Below are the code and all the weights of a small trained network. Each question names an input and a target symbol and asks about switching units off, where a switched-off unit gives its printed mean instead of its output.

import numpy as np


def w(rows, s, z=0):
    codes = np.array(rows[::2]) - 128.0
    scale = np.full(codes.shape[1], s)
    scale[-1] = z or s
    return codes * scale


def norm(h):
    return h / np.sqrt((h * h).mean(-1, keepdims=True) + 1e-5)


def f(y):
    return np.maximum(y, 0)


def softmax(a):
    e = np.exp(a - a.max(-1, keepdims=True))
    return e / e.sum(-1, keepdims=True)


def log_softmax(a):
    a = a - a.max(-1, keepdims=True)
    return a - np.log(np.exp(a).sum(-1, keepdims=True))


def net(x, mask):
    ids = ['αβγδεζηθλξτψω'.index(c) for c in x.split()]
    T = len(ids)
    res = E[ids] + P[:T]
    u = 0
    for l in range(2):
        r = norm(res)
        for j in range(3):
            rows = slice(3 * j, 3 * j + 3)
            q, k, v = (r @ M[l][rows].T for M in (Q, K, V))
            z = softmax(np.where(np.tri(T) > 0, q @ k.T / 3**0.5, -1e9)) @ v
            o = O[l][rows]
            res = res + np.where(mask[u + j], z, o[:, -1]) @ o[:, :-1]
        u += 3
        y = f(norm(res) @ A[l][:, :-1].T + A[l][:, -1])
        res = res + np.where(mask[u : u + 4], y, B[l][:, -1]) @ B[l][:, :-1]
        u += 4
    return log_softmax(norm(res)[-1] @ U[:, :-1].T + U[:, -1])


Q, K, V, O, A, B = {}, {}, {}, {}, {}, {}
E = w([
[100,7,156],'α',
[180,136,141],'β',
[124,23,140],'γ',
[158,202,102],'δ',
[155,66,160],'ε',
[187,114,130],'ζ',
[186,147,77],'η',
[153,202,141],'θ',
[215,118,123],'λ',
[182,134,144],'ξ',
[198,230,99],'τ',
[204,222,109],'ψ',
[77,154,254],'ω',
],0.0085)
P = w([
[47,131,108],'0',
[156,160,251],'1',
[150,120,253],'2',
[177,127,171],'3',
[153,130,108],'4',
[147,131,109],'5',
[143,132,114],'6',
[125,130,106],'7',
[113,121,118],'8',
[93,118,73],'9',
[112,114,125],'10',
],0.0059)
Q[0] = w([
[192,144,175],'0.h1',
[222,202,76],'0.h1',
[111,82,46],'0.h1',
[193,150,82],'0.h2',
[135,92,98],'0.h2',
[90,134,84],'0.h2',
[154,110,118],'0.h3',
[166,60,182],'0.h3',
[2,206,124],'0.h3',
],0.0084)
K[0] = w([
[172,180,187],'0.h1',
[184,198,140],'0.h1',
[140,82,110],'0.h1',
[180,129,137],'0.h2',
[11,169,130],'0.h2',
[162,160,127],'0.h2',
[117,186,117],'0.h3',
[138,144,254],'0.h3',
[255,67,23],'0.h3',
],0.0075)
V[0] = w([
[181,199,158],'0.h1',
[176,59,107],'0.h1',
[9,123,101],'0.h1',
[149,172,49],'0.h2',
[227,162,254],'0.h2',
[130,207,95],'0.h2',
[76,159,166],'0.h3',
[54,194,220],'0.h3',
[121,30,33],'0.h3',
],0.008)
O[0] = w([
[100,88,122,206],'0.h1',
[95,154,151,104],'0.h1',
[181,145,148,53],'0.h1',
[202,116,229,110],'0.h2',
[2,171,71,255],'0.h2',
[131,89,172,138],'0.h2',
[161,81,69,154],'0.h3',
[123,119,81,200],'0.h3',
[143,135,166,18],'0.h3',
],0.0057,0.0072)
A[0] = w([
[149,169,153,66],'0.n1',
[120,181,99,142],'0.n2',
[146,251,96,4],'0.n3',
[160,125,213,60],'0.n4',
],0.012,0.002)
B[0] = w([
[166,150,49,139],'0.n1',
[33,6,182,252],'0.n2',
[113,212,228,219],'0.n3',
[3,221,113,152],'0.n4',
],0.0035,0.0037)
Q[1] = w([
[111,8,114],'1.h1',
[89,235,121],'1.h1',
[183,76,85],'1.h1',
[147,92,136],'1.h2',
[37,150,177],'1.h2',
[228,124,54],'1.h2',
[206,57,63],'1.h3',
[145,86,88],'1.h3',
[129,92,155],'1.h3',
],0.016)
K[1] = w([
[87,239,90],'1.h1',
[233,89,143],'1.h1',
[4,110,90],'1.h1',
[122,132,78],'1.h2',
[175,115,144],'1.h2',
[46,106,145],'1.h2',
[6,138,118],'1.h3',
[33,72,61],'1.h3',
[132,117,101],'1.h3',
],0.015)
V[1] = w([
[227,48,136],'1.h1',
[105,8,118],'1.h1',
[198,15,151],'1.h1',
[38,126,188],'1.h2',
[205,188,81],'1.h2',
[8,72,174],'1.h2',
[176,194,193],'1.h3',
[82,68,58],'1.h3',
[122,103,204],'1.h3',
],0.011)
O[1] = w([
[145,52,194,2],'1.h1',
[47,109,192,104],'1.h1',
[146,29,254,14],'1.h1',
[87,166,197,169],'1.h2',
[193,146,34,102],'1.h2',
[91,153,200,181],'1.h2',
[184,145,193,65],'1.h3',
[48,109,59,191],'1.h3',
[113,116,247,106],'1.h3',
],0.0092,0.0049)
A[1] = w([
[71,137,2,254],'1.n1',
[149,163,74,47],'1.n2',
[54,121,134,179],'1.n3',
[126,96,94,144],'1.n4',
],0.0088,0.0035)
B[1] = w([
[100,151,1,254],'1.n1',
[137,182,57,142],'1.n2',
[122,81,85,180],'1.n3',
[102,137,182,148],'1.n4',
],0.0072,0.011)
U = w([
[85,83,211,77],'α',
[117,8,186,123],'β',
[99,123,212,86],'γ',
[227,71,113,119],'δ',
[87,161,205,82],'ε',
[177,167,169,223],'ζ',
[167,104,169,255],'η',
[145,22,67,124],'θ',
[111,188,167,184],'λ',
[95,84,136,158],'ξ',
[192,176,81,117],'τ',
[171,175,101,71],'ψ',
[51,154,106,83],'ω',
],0.016,0.0051)

Each question gives the input, a string of symbols that net reads in full, and the target symbol t.
The units are the heads (3 rows each of Q, K, V and O) and the neurons (one row each of A and B). Each row of codes is followed by its name. A weight is (code - 128) times the scale printed after its matrix; where a second scale follows, it is the last column's (O, A, B and U).
mask holds one flag per unit, layer by layer, with each layer's heads first. A switched-off unit (its flag False) gives its mean, the last column of its rows in O or B, instead of its output. The means were averaged over made-up inputs and are rounded, as every weight is.
A unit's drop is (log p(t) with every unit on - log p(t) with that unit switched off) / (log p(t) with every unit on - log p(t) with every unit switched off).
The circuit of an input: a set's keep is (log p(t) with only the set's units on - log p(t) with every unit switched off) / (log p(t) with every unit on - log p(t) with every unit switched off). Starting from the 12 units with the biggest drops (on a tie, the unit counted first), units are removed one at a time, each time the one whose removal leaves the highest keep (on an exact tie, the one counted first), for as long as the keep stays at least 0.8.
circuit, biggest first: the units of the circuit, biggest drop first
k most important neurons: the k neurons with the biggest drops, biggest first
k most important neurons of layer l: the k neurons of layer l with the biggest drops, biggest first
drop of u: that unit's drop, to one decimal
input λ η ψ θ, target λ: circuit, biggest first	(0.h3; 1.h2; 1.h3)
input δ ψ τ τ, target δ: 2 most important neurons of layer 0	(0.n2; 0.n4)
input β θ ω ω θ δ τ, target β: circuit, biggest first	(1.h1; 0.h2)
input λ β γ ω θ ω λ ψ, target λ: 3 most important neurons	(0.n3; 0.n4; 0.n2)
input ζ ω ψ, target ζ: circuit, biggest first	(1.h3; 0.h3; 0.h2)
input λ ω ξ ε η ψ ζ τ, target λ: circuit, biggest first	(0.h3; 0.h2; 1.h3)
input θ τ ω α τ ψ, target θ: 2 most important neurons	(0.n2; 0.n3)
input β ω ω α η θ θ ζ ω, target β: circuit, biggest first	(1.h1; 0.h2; 0.h1)
input δ ξ ω θ θ δ, target δ: most important neuron	(0.n2)
input ζ β θ θ λ ψ, target ζ: 2 most important neurons	(0.n4; 1.n1)
input ζ β ω, target ζ: 2 most important neurons	(0.n4; 0.n2)
input θ τ ω γ τ, target θ: 2 most important neurons of layer 0	(0.n2; 0.n3)
input ζ ε ζ, target ζ: 2 most important neurons	(0.n4; 1.n1)
input ζ ω ζ θ, target ζ: most important neuron of layer 1	(1.n1)
input λ ε α δ δ, target λ: 2 most important neurons of layer 0	(0.n4; 0.n2)
input δ ψ ω ε τ τ ψ γ ω, target δ: drop of 1.h3	0.2
input τ ω ξ ε α ζ θ ω ω ω, target τ: drop of 1.h2	0.1
input θ ω ψ α ω δ, target θ: drop of 0.h2	1.7
input τ ω β ξ ε θ ω γ θ θ δ, target τ: drop of 0.h3	0.1
